Below are the code and all the weights of a small trained network. Each question names an input and a target symbol and asks about switching units off, where a switched-off unit gives its printed mean instead of its output.

import numpy as np


def w(rows, s, z=0):
    codes = np.array(rows[::2]) - 128.0
    scale = np.full(codes.shape[1], s)
    scale[-1] = z or s
    return codes * scale


def f(y):
    return np.maximum(y, 0)


def softmax(a):
    e = np.exp(a - a.max(-1, keepdims=True))
    return e / e.sum(-1, keepdims=True)


def log_softmax(a):
    a = a - a.max(-1, keepdims=True)
    return a - np.log(np.exp(a).sum(-1, keepdims=True))


def net(x, mask):
    ids = ['ΓΛΩβεξστ'.index(c) for c in x.split()]
    T = len(ids)
    res = E[ids] + P[:T]
    r = res
    for j in range(3):
        rows = slice(2 * j, 2 * j + 2)
        q, k, v = (r @ M[0][rows].T for M in (Q, K, V))
        z = softmax(np.where(np.tri(T) > 0, q @ k.T / 2**0.5, -1e9)) @ v
        o = O[0][rows]
        res = res + np.where(mask[j], z, o[:, -1]) @ o[:, :-1]
    y = f(res @ A[0][:, :-1].T + A[0][:, -1])
    res = res + np.where(mask[3:7], y, B[0][:, -1]) @ B[0][:, :-1]
    return log_softmax(res[-1] @ U[:, :-1].T + U[:, -1])


Q, K, V, O, A, B = {}, {}, {}, {}, {}, {}
E = w([
[122,104,118,158,146,147,105],'Γ',
[122,59,65,201,100,67,93],'Λ',
[100,137,130,251,144,161,142],'Ω',
[133,75,104,85,201,148,132],'β',
[114,167,67,148,147,148,111],'ε',
[133,179,133,209,142,9,212],'ξ',
[104,123,180,145,223,63,43],'σ',
[118,125,154,147,139,124,69],'τ',
],0.014)
P = w([
[208,214,65,98,244,95,45],'0',
[208,103,163,112,168,156,75],'1',
[155,124,114,112,151,184,119],'2',
[127,126,118,99,144,170,123],'3',
[104,132,119,95,136,174,127],'4',
[80,143,136,91,124,162,115],'5',
[60,140,147,92,131,163,118],'6',
[47,148,139,93,128,183,112],'7',
],0.011)
Q[0] = w([
[134,76,99,211,123,107,122],'h0',
[113,77,142,230,75,94,176],'h0',
[130,69,164,120,74,174,122],'h1',
[125,66,118,126,106,143,87],'h1',
[145,177,180,157,252,128,83],'h2',
[62,154,199,134,71,116,95],'h2',
],0.045)
K[0] = w([
[106,175,166,118,50,119,176],'h0',
[94,159,171,65,86,62,220],'h0',
[89,105,111,125,134,155,97],'h1',
[76,94,105,94,125,143,97],'h1',
[2,190,201,76,129,131,158],'h2',
[63,92,83,127,106,198,88],'h2',
],0.042)
V[0] = w([
[217,187,109,167,138,140,127],'h0',
[244,197,177,103,95,70,194],'h0',
[210,109,134,107,146,168,2],'h1',
[222,69,41,8,99,80,37],'h1',
[165,202,236,128,154,203,121],'h2',
[147,89,121,158,48,39,144],'h2',
],0.014)
O[0] = w([
[55,148,135,66,111,95,42,252],'h0',
[114,221,213,99,58,43,108,162],'h0',
[39,141,120,21,89,163,56,169],'h1',
[21,183,77,2,132,5,29,80],'h1',
[135,149,53,74,119,41,63,170],'h2',
[213,132,138,162,102,175,207,51],'h2',
],0.0068,0.011)
A[0] = w([
[156,144,145,174,132,160,171,12],'n0',
[138,149,136,160,143,119,191,85],'n1',
[120,142,135,82,129,92,124,79],'n2',
[171,95,164,5,134,145,207,1],'n3',
],0.025,0.004)
B[0] = w([
[95,195,117,160,177,47,154,223],'n0',
[166,61,130,62,60,222,79,202],'n1',
[159,112,125,165,123,140,165,253],'n2',
[111,154,185,3,114,78,252,130],'n3',
],0.013,0.02)
U = w([
[117,184,33,11,179,50,56,220],'Γ',
[123,40,137,137,108,255,169,254],'Λ',
[103,180,69,161,173,145,224,132],'Ω',
[126,170,92,58,156,103,187,33],'β',
[80,212,154,117,127,111,139,40],'ε',
[105,131,86,150,80,37,181,15],'ξ',
[212,193,117,110,139,116,155,170],'σ',
[174,115,146,105,214,74,124,41],'τ',
],0.0051,0.0042)

Each question gives the input, a string of symbols that net reads in full, and the target symbol t.
The units are the heads (2 rows each of Q, K, V and O) and the neurons (one row each of A and B). Each row of codes is followed by its name. A weight is (code - 128) times the scale printed after its matrix; where a second scale follows, it is the last column's (O, A, B and U).
mask holds one flag per unit, heads first, then neurons. A switched-off unit (its flag False) gives its mean, the last column of its rows in O or B, instead of its output. The means were averaged over made-up inputs and are rounded, as every weight is.
A unit's drop is (log p(t) with every unit on - log p(t) with that unit switched off) / (log p(t) with every unit on - log p(t) with every unit switched off).
The circuit of an input: a set's keep is (log p(t) with only the set's units on - log p(t) with every unit switched off) / (log p(t) with every unit on - log p(t) with every unit switched off). Starting from all 7 units, units are removed one at a time, each time the one whose removal leaves the highest keep (on an exact tie, the one counted first), for as long as the keep stays at least 0.8.
units of the circuit, in order: the units of the circuit, biggest drop first
unit that matters most: the unit with the biggest drop
k most important neurons: the k neurons with the biggest drops, biggest first
drop of u: that unit's drop, to one decimal
input Ω Λ ε Λ Ω Λ Ω, target Ω: unit that matters most -> h0
input Γ Ω Λ β Λ Λ β Λ, target Ω: units of the circuit, in order -> (n0 h0 h2)
input Γ ξ σ τ Ω ξ, target Λ: units of the circuit, in order -> (n1 h1)
input Λ ξ Ω Λ Λ Ω Ω Λ, target ε: 2 most important neurons -> (n1 n2)
input Ω Λ Λ, target Λ: units of the circuit, in order -> (n0 h2 h1)
input Ω τ Λ Ω Λ, target Λ: units of the circuit, in order -> (h2 h1 n0)
input ε Λ τ ξ, target σ: units of the circuit, in order -> (n0 n1 h1 h2)
input ξ Ω ξ, target Λ: units of the circuit, in order -> (n1 h2)
input Λ Λ Ω τ ξ Γ β σ, target τ: units of the circuit, in order -> (h1 n2 h2)
input ξ Ω Ω Λ Ω β, target β: 2 most important neurons -> (n3 n1)
input Γ Λ Ω, target Γ: units of the circuit, in order -> (h1 n2)
input Ω Λ Ω Γ Ω Ω, target Ω: units of the circuit, in order -> (n0 h1 h0)
input Ω Ω Λ Ω Γ Λ, target Ω: units of the circuit, in order -> (n0 h2 h0)
input τ Λ Γ, target Γ: most important neuron -> (n1)
input Ω ξ Ω Ω Ω, target ε: 2 most important neurons -> (n2 n1)
input Ω ξ τ Ω Ω Ω, target ε: 2 most important neurons -> (n1 n2)
input Ω Ω ξ τ Ω σ, target τ: 2 most important neurons -> (n1 n2)
input Λ Λ Λ ξ Λ Λ ε, target Ω: drop of h0 -> 0.3
input Ω Ω Λ Ω Ω σ ξ ε, target Ω: drop of n0 -> 4.7
input β Λ Ω, target Γ: unit that matters most -> h1
input ξ Ω Ω Λ, target ξ: drop of n2 -> 1.5
